Below are the code and all the weights of a small trained network. Each question names an input and a target symbol and asks about switching units off, where a switched-off unit gives its printed mean instead of its output.

import numpy as np


def w(rows, s, z=0):
    codes = np.array(rows[::2]) - 128.0
    scale = np.full(codes.shape[1], s)
    scale[-1] = z or s
    return codes * scale


def norm(h):
    return h / np.sqrt((h * h).mean(-1, keepdims=True) + 1e-5)


def f(y):
    return np.maximum(y, 0)


def softmax(a):
    e = np.exp(a - a.max(-1, keepdims=True))
    return e / e.sum(-1, keepdims=True)


def log_softmax(a):
    a = a - a.max(-1, keepdims=True)
    return a - np.log(np.exp(a).sum(-1, keepdims=True))


def net(x, mask):
    ids = ['εζθλμσω'.index(c) for c in x.split()]
    T = len(ids)
    res = E[ids] + P[:T]
    u = 0
    for l in range(2):
        q, k, v = (norm(res) @ M[l].T for M in (Q, K, V))
        z = softmax(np.where(np.tri(T) > 0, q @ k.T / 2**0.5, -1e9)) @ v
        res = res + np.where(mask[u], z, O[l][:, -1]) @ O[l][:, :-1]
        u += 1
        y = f(norm(res) @ A[l][:, :-1].T + A[l][:, -1])
        res = res + np.where(mask[u : u + 4], y, B[l][:, -1]) @ B[l][:, :-1]
        u += 4
    return log_softmax(norm(res)[-1] @ U[:, :-1].T + U[:, -1])


Q, K, V, O, A, B = {}, {}, {}, {}, {}, {}
E = w([
[141,115,135,39,163,68],'ε',
[142,140,77,65,106,169],'ζ',
[154,98,70,91,86,130],'θ',
[208,111,125,15,66,220],'λ',
[79,88,76,190,4,197],'μ',
[149,156,222,174,108,176],'σ',
[123,119,127,207,38,52],'ω',
],0.014)
P = w([
[133,200,139,169,254,113],'0',
[78,130,108,48,131,210],'1',
[84,86,123,35,102,164],'2',
[104,63,101,76,111,138],'3',
[117,59,120,71,110,119],'4',
[150,112,62,119,85,179],'5',
[148,85,104,96,82,135],'6',
[158,94,114,103,77,127],'7',
[167,92,116,125,72,111],'8',
[174,108,129,140,73,104],'9',
[174,127,148,144,75,95],'10',
[181,134,163,141,61,93],'11',
[188,127,174,136,47,75],'12',
],0.0081)
Q[0] = w([
[192,110,255,94,106,219],'0.h0',
[171,75,103,175,58,117],'0.h0',
],0.0071)
K[0] = w([
[192,255,105,168,220,112],'0.h0',
[106,222,128,116,91,69],'0.h0',
],0.0078)
V[0] = w([
[100,160,253,249,163,141],'0.h0',
[192,133,30,195,140,39],'0.h0',
],0.0052)
O[0] = w([
[162,12,93,177,255,34,10],'0.h0',
[148,176,65,21,80,83,254],'0.h0',
],0.0084,0.0024)
A[0] = w([
[192,165,107,232,149,170,183],'0.n0',
[174,2,123,142,203,170,254],'0.n1',
[144,181,132,46,139,109,245],'0.n2',
[71,120,142,202,95,139,182],'0.n3',
],0.0099,0.00098)
B[0] = w([
[124,63,189,39,128,56,149],'0.n0',
[228,109,23,254,75,210,164],'0.n1',
[183,54,48,159,64,127,253],'0.n2',
[110,116,191,82,178,161,229],'0.n3',
],0.0082,0.005)
Q[1] = w([
[139,87,174,79,43,94],'1.h0',
[3,128,128,45,2,137],'1.h0',
],0.007)
K[1] = w([
[111,174,253,250,55,97],'1.h0',
[194,125,147,220,8,101],'1.h0',
],0.0063)
V[1] = w([
[99,5,73,80,152,202],'1.h0',
[191,101,63,1,116,64],'1.h0',
],0.0063)
O[1] = w([
[119,120,200,165,41,125,63],'1.h0',
[250,188,115,144,121,167,253],'1.h0',
],0.011,0.0033)
A[1] = w([
[5,149,150,128,122,137,3],'1.n0',
[93,122,157,108,85,181,177],'1.n1',
[185,104,32,85,174,147,100],'1.n2',
[93,94,54,116,164,157,170],'1.n3',
],0.012,0.0034)
B[1] = w([
[180,94,116,58,178,71,144],'1.n0',
[59,98,142,139,202,112,227],'1.n1',
[37,106,215,152,177,114,253],'1.n2',
[139,121,45,9,230,81,162],'1.n3',
],0.012,0.0067)
U = w([
[113,147,99,79,245,103,253],'ε',
[5,115,172,201,69,128,42],'ζ',
[151,187,47,101,73,106,165],'θ',
[127,164,163,144,143,177,112],'λ',
[128,109,161,148,116,160,13],'μ',
[124,72,86,204,155,140,87],'σ',
[246,97,102,126,183,151,86],'ω',
],0.011,0.004)

Each question gives the input, a string of symbols that net reads in full, and the target symbol t.
The units are the heads (2 rows each of Q, K, V and O) and the neurons (one row each of A and B). Each row of codes is followed by its name. A weight is (code - 128) times the scale printed after its matrix; where a second scale follows, it is the last column's (O, A, B and U).
mask holds one flag per unit, layer by layer, with each layer's heads first. A switched-off unit (its flag False) gives its mean, the last column of its rows in O or B, instead of its output. The means were averaged over made-up inputs and are rounded, as every weight is.
A unit's drop is (log p(t) with every unit on - log p(t) with that unit switched off) / (log p(t) with every unit on - log p(t) with every unit switched off).
The circuit of an input: a set's keep is (log p(t) with only the set's units on - log p(t) with every unit switched off) / (log p(t) with every unit on - log p(t) with every unit switched off). Starting from all 10 units, units are removed one at a time, each time the one whose removal leaves the highest keep (on an exact tie, the one counted first), for as long as the keep stays at least 0.8.
circuit, biggest first: the units of the circuit, biggest drop first
unit that matters most: the unit with the biggest drop
k most important neurons: the k neurons with the biggest drops, biggest first
top k neurons in layer l: the k neurons of layer l with the biggest drops, biggest first
input ω ω ζ ε θ ω ω ω ε μ ω θ, target ε: circuit, biggest first	[1.h0 1.n3]
input μ σ θ, target σ: unit that matters most	0.h0
input ε ω μ ω ω σ, target ε: circuit, biggest first	[1.n1 0.n0]
input ε θ ε, target θ: 2 most important neurons	[1.n2 0.n2]
input θ ω λ ω μ λ σ ε ω σ, target θ: circuit, biggest first	[0.h0 1.n2]
input μ ω ω λ ζ μ θ ω ω ε θ ω θ, target ε: 4 most important neurons	[0.n2 1.n2 1.n3 0.n1]
input ω θ λ, target ω: circuit, biggest first	[0.h0 1.h0 0.n1]
input ε ω λ μ μ μ μ ε ε, target θ: top 3 neurons in layer 0	[0.n3 0.n2 0.n1]
input ω σ ω ω ε ε σ, target ω: circuit, biggest first	[0.h0 1.h0]
input ε ε ζ ω ω ε ω θ λ μ ω ε μ, target ε: 3 most important neurons	[0.n2 1.n1 0.n3]
input ω ε μ ε ω σ ω ω λ ω ζ μ σ, target ω: circuit, biggest first	[0.h0 1.n2]
input θ ε ω ε μ μ θ, target ζ: 2 most important neurons	[0.n3 1.n1]
input θ ζ ζ ω θ ζ λ, target θ: top 2 neurons in layer 0	[0.n3 0.n2]
input ζ μ λ ω, target ε: unit that matters most	0.n2
input σ ζ ζ, target σ: circuit, biggest first	[0.h0 0.n1]
input σ ω ω ω ε λ λ, target σ: 2 most important neurons	[0.n1 1.n2]
input ζ ε ω ω ω, target θ: 2 most important neurons	[1.n2 1.n1]
input ω μ μ μ θ, target ζ: circuit, biggest first	[0.h0 1.h0]
input ω ε ε μ ε, target ζ: top 2 neurons in layer 1	[1.n2 1.n3]
input ε μ ω ω λ μ, target ε: top 2 neurons in layer 0	[0.n2 0.n0]
input ε ε μ μ ζ, target ζ: circuit, biggest first	[1.h0]
input λ θ ω σ ε μ θ ζ, target ζ: circuit, biggest first	[1.h0 0.h0]
input θ ε θ, target θ: top 2 neurons in layer 0	[0.n3 0.n2]
input ε ε μ ζ λ θ θ σ σ ε ω, target ε: top 2 neurons in layer 1	[1.n0 1.n2]
input ε θ σ ω λ λ θ ω ε ω σ, target ε: 2 most important neurons	[0.n2 0.n0]
